Below is a small trained network, with its code and all its weights. Each question gives an input and a class and asks what happens when units are switched off, that is, made to give their printed mean instead of their output.

import numpy as np


def w(rows, s, z=0):
    codes = np.array(rows[::2]) - 128.0
    scale = np.full(codes.shape[1], s)
    scale[-1] = z or s
    return codes * scale


def f(y):
    return np.maximum(y, 0)


def log_softmax(a):
    a = a - a.max(-1, keepdims=True)
    return a - np.log(np.exp(a).sum(-1, keepdims=True))


def net(x, mask):
    res = np.array(x, float).reshape(1, 7) / 4 @ E
    y = f(res @ A[0][:, :-1].T + A[0][:, -1])
    res = res + np.where(mask, y, B[0][:, -1]) @ B[0][:, :-1]
    return log_softmax(res[-1] @ U[:, :-1].T + U[:, -1])


A, B = {}, {}
E = w([
[117,254,163,235,146],'x0',
[133,184,20,112,150],'x1',
[160,196,168,40,202],'x2',
[134,109,124,111,124],'x3',
[244,149,125,108,68],'x4',
[130,126,127,145,137],'x5',
[133,114,117,131,134],'x6',
],0.0077)
A[0] = w([
[199,187,78,93,213,99],'N0',
[104,36,99,133,173,108],'N1',
[161,116,237,112,171,41],'N2',
[140,234,163,209,150,217],'N3',
[242,126,110,112,106,126],'N4',
[88,175,123,154,2,220],'N5',
[116,106,210,133,125,118],'N6',
[130,95,37,89,208,156],'N7',
[129,119,135,229,149,247],'N8',
[56,137,139,136,183,61],'N9',
[213,131,141,67,119,104],'N10',
[100,153,99,78,109,205],'N11',
[182,165,80,124,133,230],'N12',
[185,55,86,93,153,235],'N13',
[149,122,236,150,119,89],'N14',
[123,66,200,124,136,134],'N15',
[202,150,94,128,73,28],'N16',
[67,121,119,162,27,61],'N17',
[16,93,129,124,241,76],'N18',
[152,38,245,163,105,28],'N19',
[234,156,169,180,104,162],'N20',
[141,82,107,196,66,198],'N21',
[154,164,171,73,212,63],'N22',
],0.0096,0.0014)
B[0] = w([
[159,102,70,182,163,216],'N0',
[131,144,174,111,137,186],'N1',
[140,180,10,179,215,184],'N2',
[25,129,173,8,139,254],'N3',
[121,119,177,132,82,194],'N4',
[73,51,120,108,185,188],'N5',
[95,153,81,172,100,173],'N6',
[107,148,85,115,103,199],'N7',
[116,119,123,52,118,193],'N8',
[120,116,227,174,77,179],'N9',
[160,71,153,143,89,192],'N10',
[118,150,52,156,88,164],'N11',
[92,89,115,122,98,187],'N12',
[44,109,142,58,117,201],'N13',
[53,166,97,156,168,185],'N14',
[83,169,97,122,70,182],'N15',
[150,135,152,230,129,176],'N16',
[167,96,139,163,184,179],'N17',
[150,114,204,244,41,220],'N18',
[156,254,74,98,174,205],'N19',
[99,104,202,134,55,206],'N20',
[130,121,113,127,247,193],'N21',
[145,61,185,135,208,202],'N22',
],0.0063,0.0085)
U = w([
[120,150,128,117,136,254],'0',
[101,140,153,67,131,77],'1',
[136,122,144,127,172,149],'2',
[162,132,180,182,88,92],'3',
[164,100,121,151,245,91],'4',
[127,167,109,127,129,122],'5',
[142,218,33,161,151,64],'6',
],0.012,0.0028)

Each question gives the input, the list of numbers given to net, and the class t.
The units are the neurons (one row each of A and B). Each row of codes is followed by its name. A weight is (code - 128) times the scale printed after its matrix; where a second scale follows, it is the last column's (A, B and U).
mask holds one flag per neuron, in row order. A switched-off neuron (its flag False) gives its mean, the last column of its row in B, instead of its output. The means were averaged over made-up inputs and are rounded, as every weight is.
A unit's drop is (log p(t) with every unit on - log p(t) with that unit switched off) / (log p(t) with every unit on - log p(t) with every unit switched off).
The circuit of an input: a set's keep is (log p(t) with only the set's units on - log p(t) with every unit switched off) / (log p(t) with every unit on - log p(t) with every unit switched off). Starting from the 12 units with the biggest drops (on a tie, the unit counted first), units are removed one at a time, each time the one whose removal leaves the highest keep (on an exact tie, the one counted first), for as long as the keep stays at least 0.8.
circuit, biggest first: the units of the circuit, biggest drop first
unit that matters most: the unit with the biggest drop
top k neurons: the k neurons with the biggest drops, biggest first
input [-3,3,8,1,-3,-8,3], class 4: circuit, biggest first => [N22; N0]
input [-1,-7,-4,5,0,0,-4], class 6: unit that matters most => N19
input [8,7,-6,4,-4,-5,6], class 1: circuit, biggest first => [N3; N8]
input [1,-5,7,-5,-1,-5,3], class 4: circuit, biggest first => [N22; N2]
input [8,2,6,-7,7,-6,0], class 1: top 3 neurons => [N3; N20; N18]
input [-3,3,8,-6,8,1,6], class 3: circuit, biggest first => [N4; N10; N3]
input [3,4,4,4,-8,0,5], class 3: circuit, biggest first => [N18; N9]
input [6,6,2,8,6,-2,-7], class 2: top 3 neurons => [N3; N18; N0]
input [7,-7,-8,4,2,4,4], class 4: top 3 neurons => [N21; N17; N5]
input [7,-5,-2,6,3,-4,2], class 1: top 2 neurons => [N3; N20]
input [-5,5,5,4,-8,-6,7], class 3: top 2 neurons => [N18; N3]
input [-4,-8,4,1,-2,-5,3], class 6: top 2 neurons => [N2; N19]
input [2,-2,4,2,8,-1,5], class 3: circuit, biggest first => [N20; N10]
input [0,2,-8,-4,-6,-8,1], class 4: unit that matters most => N21
input [6,-4,8,-6,1,-4,-3], class 4: top 3 neurons => [N2; N22; N0]
input [4,-6,-6,1,-1,-2,5], class 4: top 2 neurons => [N21; N17]
input [-3,-8,-4,4,-8,-6,0], class 3: top 2 neurons => [N18; N3]
input [3,-8,4,-6,5,5,-3], class 6: top 3 neurons => [N2; N19; N14]
input [7,-7,-8,-8,-5,-5,-2], class 2: top 2 neurons => [N17; N21]
input [3,3,8,-4,-3,4,0], class 4: circuit, biggest first => [N22]
input [-1,6,-7,-3,5,6,-1], class 4: circuit, biggest first => [N21; N5]
